Below is a small trained network, with its code and all its weights. Each question gives an input and a class and asks what happens when units are switched off, that is, made to give their printed mean instead of their output.

import numpy as np


def w(rows, s, z=0):
    codes = np.array(rows[::2]) - 128.0
    scale = np.full(codes.shape[1], s)
    scale[-1] = z or s
    return codes * scale


def norm(h):
    return h / np.sqrt((h * h).mean(-1, keepdims=True) + 1e-5)


def f(y):
    return np.maximum(y, 0)


def log_softmax(a):
    a = a - a.max(-1, keepdims=True)
    return a - np.log(np.exp(a).sum(-1, keepdims=True))


def net(x, mask):
    res = np.array(x, float).reshape(1, 4) / 4 @ E
    u = 0
    for l in range(4):
        y = f(norm(res) @ A[l][:, :-1].T + A[l][:, -1])
        res = res + np.where(mask[u : u + 3], y, B[l][:, -1]) @ B[l][:, :-1]
        u += 3
    return log_softmax(norm(res)[-1] @ U[:, :-1].T + U[:, -1])


A, B = {}, {}
E = w([
[223,140,198,135,155,47,140,165,167,235,228],'x0',
[64,85,67,188,254,131,145,177,199,141,119],'x1',
[229,49,161,96,35,194,36,216,113,205,70],'x2',
[101,102,131,126,130,140,147,90,136,179,136],'x3',
],0.0079)
A[0] = w([
[180,146,198,182,111,132,123,87,140,112,148,113],'0.n0',
[79,99,78,152,190,254,22,99,241,81,69,3],'0.n1',
[113,132,145,128,110,196,101,33,94,60,45,187],'0.n2',
],0.0052,0.0018)
B[0] = w([
[28,89,217,106,173,149,159,14,134,147,43,178],'0.n0',
[165,152,150,131,152,96,91,60,143,140,1,236],'0.n1',
[163,72,124,88,2,67,165,166,97,95,178,254],'0.n2',
],0.0087,0.0052)
A[1] = w([
[96,116,95,123,107,85,95,73,173,71,120,4],'1.n0',
[98,90,89,194,213,119,97,230,182,167,159,30],'1.n1',
[157,193,159,122,127,30,212,44,111,89,253,35],'1.n2',
],0.0061,0.0023)
B[1] = w([
[86,194,92,27,174,52,221,124,52,88,121,169],'1.n0',
[108,60,126,154,99,180,214,167,124,50,137,179],'1.n1',
[68,143,125,157,116,188,22,83,254,74,100,255],'1.n2',
],0.0098,0.0071)
A[2] = w([
[106,170,2,41,6,223,134,126,112,98,154,48],'2.n0',
[101,140,159,214,173,146,158,225,181,163,110,4],'2.n1',
[80,212,23,110,244,133,194,114,87,119,123,38],'2.n2',
],0.0072,0.0024)
B[2] = w([
[107,75,115,185,181,192,195,203,154,155,212,254],'2.n0',
[115,98,94,127,43,175,158,191,70,122,194,190],'2.n1',
[200,200,143,103,193,3,120,93,57,183,174,216],'2.n2',
],0.012,0.0054)
A[3] = w([
[126,106,9,165,184,158,77,145,113,153,5,55],'3.n0',
[129,253,161,80,116,122,64,109,129,204,167,153],'3.n1',
[53,176,71,163,107,139,190,102,139,86,211,2],'3.n2',
],0.0074,0.0058)
B[3] = w([
[100,148,155,138,121,128,61,5,172,127,106,200],'3.n0',
[160,153,128,88,113,94,85,99,102,144,62,253],'3.n1',
[128,148,165,155,187,79,159,169,181,63,174,236],'3.n2',
],0.019,0.0044)
U = w([
[55,147,125,180,199,131,196,185,200,25,210,198],'0',
[83,171,146,135,109,176,26,28,245,87,28,163],'1',
[188,32,46,163,36,245,166,238,55,177,136,196],'2',
[228,180,211,55,52,102,59,153,61,213,92,3],'3',
[121,219,16,78,231,44,162,70,15,141,64,40],'4',
],0.011,0.0049)

Each question gives the input, the list of numbers given to net, and the class t.
The units are the neurons (one row each of A and B). Each row of codes is followed by its name. A weight is (code - 128) times the scale printed after its matrix; where a second scale follows, it is the last column's (A, B and U).
mask holds one flag per neuron, layer by layer. A switched-off neuron (its flag False) gives its mean, the last column of its row in B, instead of its output. The means were averaged over made-up inputs and are rounded, as every weight is.
A unit's drop is (log p(t) with every unit on - log p(t) with that unit switched off) / (log p(t) with every unit on - log p(t) with every unit switched off).
The circuit of an input: a set's keep is (log p(t) with only the set's units on - log p(t) with every unit switched off) / (log p(t) with every unit on - log p(t) with every unit switched off). Starting from all 12 units, units are removed one at a time, each time the one whose removal leaves the highest keep (on an exact tie, the one counted first), for as long as the keep stays at least 0.8.
units of the circuit, in order: the units of the circuit, biggest drop first
unit that matters most: the unit with the biggest drop
top k neurons: the k neurons with the biggest drops, biggest first
top k neurons in layer l: the k neurons of layer l with the biggest drops, biggest first
drop of u: that unit's drop, to one decimal
input [0,0,4,-3], class 2: top 4 neurons	0.n1; 1.n2; 2.n2; 0.n0
input [-1,-8,-8,8], class 0: unit that matters most	3.n2
input [-2,0,0,7], class 0: top 2 neurons in layer 0	0.n2; 0.n0
input [-8,1,-4,6], class 4: top 4 neurons	1.n0; 2.n2; 0.n1; 1.n2
input [-3,1,-1,-1], class 4: top 2 neurons	0.n1; 1.n0
input [-8,5,0,2], class 4: top 4 neurons	1.n0; 1.n2; 2.n2; 0.n1
input [0,2,8,-1], class 1: top 3 neurons	3.n0; 0.n2; 2.n0
input [-8,3,0,-3], class 4: top 3 neurons	1.n0; 0.n1; 1.n2
input [-8,2,-5,4], class 4: top 4 neurons	2.n2; 0.n1; 1.n0; 1.n2
input [8,-4,-1,6], class 1: top 2 neurons	1.n2; 2.n2
input [7,-2,-8,8], class 1: top 2 neurons	1.n2; 2.n0
input [0,-3,0,5], class 0: top 2 neurons	0.n1; 2.n0
input [3,7,1,3], class 2: top 2 neurons in layer 1	1.n2; 1.n0
input [2,-6,-7,-3], class 1: units of the circuit, in order	1.n2
input [-6,-8,0,-1], class 0: top 2 neurons in layer 2	2.n0; 2.n1
input [-7,-5,-3,1], class 0: drop of 2.n0	0.0
input [-6,6,-4,7], class 4: drop of 2.n2	0.2
input [-1,-6,-2,2], class 0: drop of 2.n0	0.1
input [8,0,-8,3], class 1: top 2 neurons in layer 1	1.n2; 1.n1
input [-4,-2,-2,-5], class 0: unit that matters most	0.n2
